Below are the code and all the weights of a small trained network. Each question names an input and a class and asks about switching units off, where a switched-off unit gives its printed mean instead of its output.

import numpy as np


def w(rows, s, z=0):
    codes = np.array(rows[::2]) - 128.0
    scale = np.full(codes.shape[1], s)
    scale[-1] = z or s
    return codes * scale


def norm(h):
    return h / np.sqrt((h * h).mean(-1, keepdims=True) + 1e-5)


def f(y):
    return y / 2 * (1 + np.tanh(0.7978845608 * (y + 0.044715 * y**3)))


def log_softmax(a):
    a = a - a.max(-1, keepdims=True)
    return a - np.log(np.exp(a).sum(-1, keepdims=True))


def net(x, mask):
    res = np.array(x, float).reshape(1, 4) / 4 @ E
    u = 0
    for l in range(2):
        y = f(norm(res) @ A[l][:, :-1].T + A[l][:, -1])
        res = res + np.where(mask[u : u + 4], y, B[l][:, -1]) @ B[l][:, :-1]
        u += 4
    return log_softmax(norm(res)[-1] @ U[:, :-1].T + U[:, -1])


A, B = {}, {}
E = w([
[140,178,197,89,142,173,192,120,157,164],'x0',
[59,87,203,137,57,54,142,161,104,150],'x1',
[172,140,172,173,69,94,90,63,88,45],'x2',
[112,154,42,53,162,178,182,76,134,2],'x3',
],0.0098)
A[0] = w([
[253,53,185,207,190,230,4,68,136,95,93],'L0N1',
[95,50,239,104,148,97,114,142,71,32,72],'L0N2',
[155,94,120,153,74,67,128,84,140,48,44],'L0N3',
[48,99,45,1,137,176,225,163,196,103,254],'L0N4',
],0.0063,0.003)
B[0] = w([
[17,151,166,232,142,207,58,116,142,172,205],'L0N1',
[249,7,79,174,122,179,180,23,10,138,162],'L0N2',
[56,199,169,74,80,115,146,93,103,12,167],'L0N3',
[99,98,143,151,131,164,120,2,161,174,254],'L0N4',
],0.0087,0.0084)
A[1] = w([
[143,138,74,78,249,188,90,76,200,50,171],'L1N1',
[104,146,157,132,92,162,124,40,112,46,35],'L1N2',
[138,91,1,128,132,67,49,165,125,169,253],'L1N3',
[146,138,121,111,197,31,96,169,128,213,111],'L1N4',
],0.0088,0.0016)
B[1] = w([
[146,167,139,97,165,220,160,174,178,216,254],'L1N1',
[120,132,46,87,130,37,145,198,104,66,248],'L1N2',
[110,81,100,162,25,42,165,3,106,104,164],'L1N3',
[52,158,148,146,143,196,96,123,116,24,156],'L1N4',
],0.012,0.0089)
U = w([
[125,173,73,9,241,183,223,121,228,137,177],'0',
[180,73,159,94,62,65,171,105,115,174,78],'1',
[203,98,114,82,91,129,106,209,194,120,26],'2',
[78,109,85,145,46,35,120,112,111,2,186],'3',
[136,196,67,118,168,127,65,157,107,99,35],'4',
[52,100,184,194,119,162,78,102,174,206,235],'5',
[82,183,197,127,170,159,106,221,146,127,77],'6',
[165,107,140,89,197,78,102,216,182,108,2],'7',
],0.013,0.0052)

Each question gives the input, the list of numbers given to net, and the class t.
The units are the neurons (one row each of A and B). Each row of codes is followed by its name. A weight is (code - 128) times the scale printed after its matrix; where a second scale follows, it is the last column's (A, B and U).
mask holds one flag per neuron, layer by layer. A switched-off neuron (its flag False) gives its mean, the last column of its row in B, instead of its output. The means were averaged over made-up inputs and are rounded, as every weight is.
A unit's drop is (log p(t) with every unit on - log p(t) with that unit switched off) / (log p(t) with every unit on - log p(t) with every unit switched off).
The circuit of an input: a set's keep is (log p(t) with only the set's units on - log p(t) with every unit switched off) / (log p(t) with every unit on - log p(t) with every unit switched off). Starting from all 8 units, units are removed one at a time, each time the one whose removal leaves the highest keep (on an exact tie, the one counted first), for as long as the keep stays at least 0.8.
circuit, biggest first: the units of the circuit, biggest drop first
top k neurons: the k neurons with the biggest drops, biggest first
top k neurons in layer l: the k neurons of layer l with the biggest drops, biggest first
input [6,2,-6,-1], class 5: circuit, biggest first : (L1N2)
input [7,5,-5,-6], class 6: circuit, biggest first : (L0N4 L1N4)
input [4,-1,3,0], class 3: top 2 neurons : (L1N1 L0N4)
input [-3,3,6,-7], class 3: top 2 neurons : (L1N1 L0N4)
input [-1,-8,0,-1], class 5: top 2 neurons in layer 0 : (L0N1 L0N3)
input [3,8,-2,4], class 1: top 2 neurons : (L1N1 L0N3)
input [8,3,-3,-5], class 6: top 2 neurons in layer 0 : (L0N4 L0N1)
input [2,8,-6,2], class 5: top 2 neurons : (L1N2 L1N1)
input [-6,0,5,-6], class 3: top 3 neurons : (L1N1 L0N3 L0N4)
input [-7,3,1,-5], class 3: top 3 neurons : (L1N1 L1N3 L0N4)
input [-4,-1,7,8], class 0: top 2 neurons : (L1N1 L1N3)
input [-5,-7,-6,-5], class 5: top 2 neurons : (L1N2 L1N3)
input [5,4,-6,-4], class 6: top 2 neurons : (L1N3 L1N4)
input [6,-1,7,-2], class 3: top 2 neurons in layer 1 : (L1N1 L1N2)
input [4,3,-2,-4], class 6: circuit, biggest first : (L0N4)
input [8,4,-1,-8], class 6: top 2 neurons : (L0N4 L1N3)
input [-1,-6,-1,0], class 5: top 2 neurons in layer 0 : (L0N1 L0N3)
input [-4,5,-8,-7], class 3: top 2 neurons : (L1N3 L1N1)
input [-2,1,-2,-5], class 3: top 2 neurons in layer 1 : (L1N3 L1N1)
input [2,4,8,-5], class 3: circuit, biggest first : (L1N1)
input [-1,-1,-7,-5], class 3: top 2 neurons in layer 1 : (L1N1 L1N3)
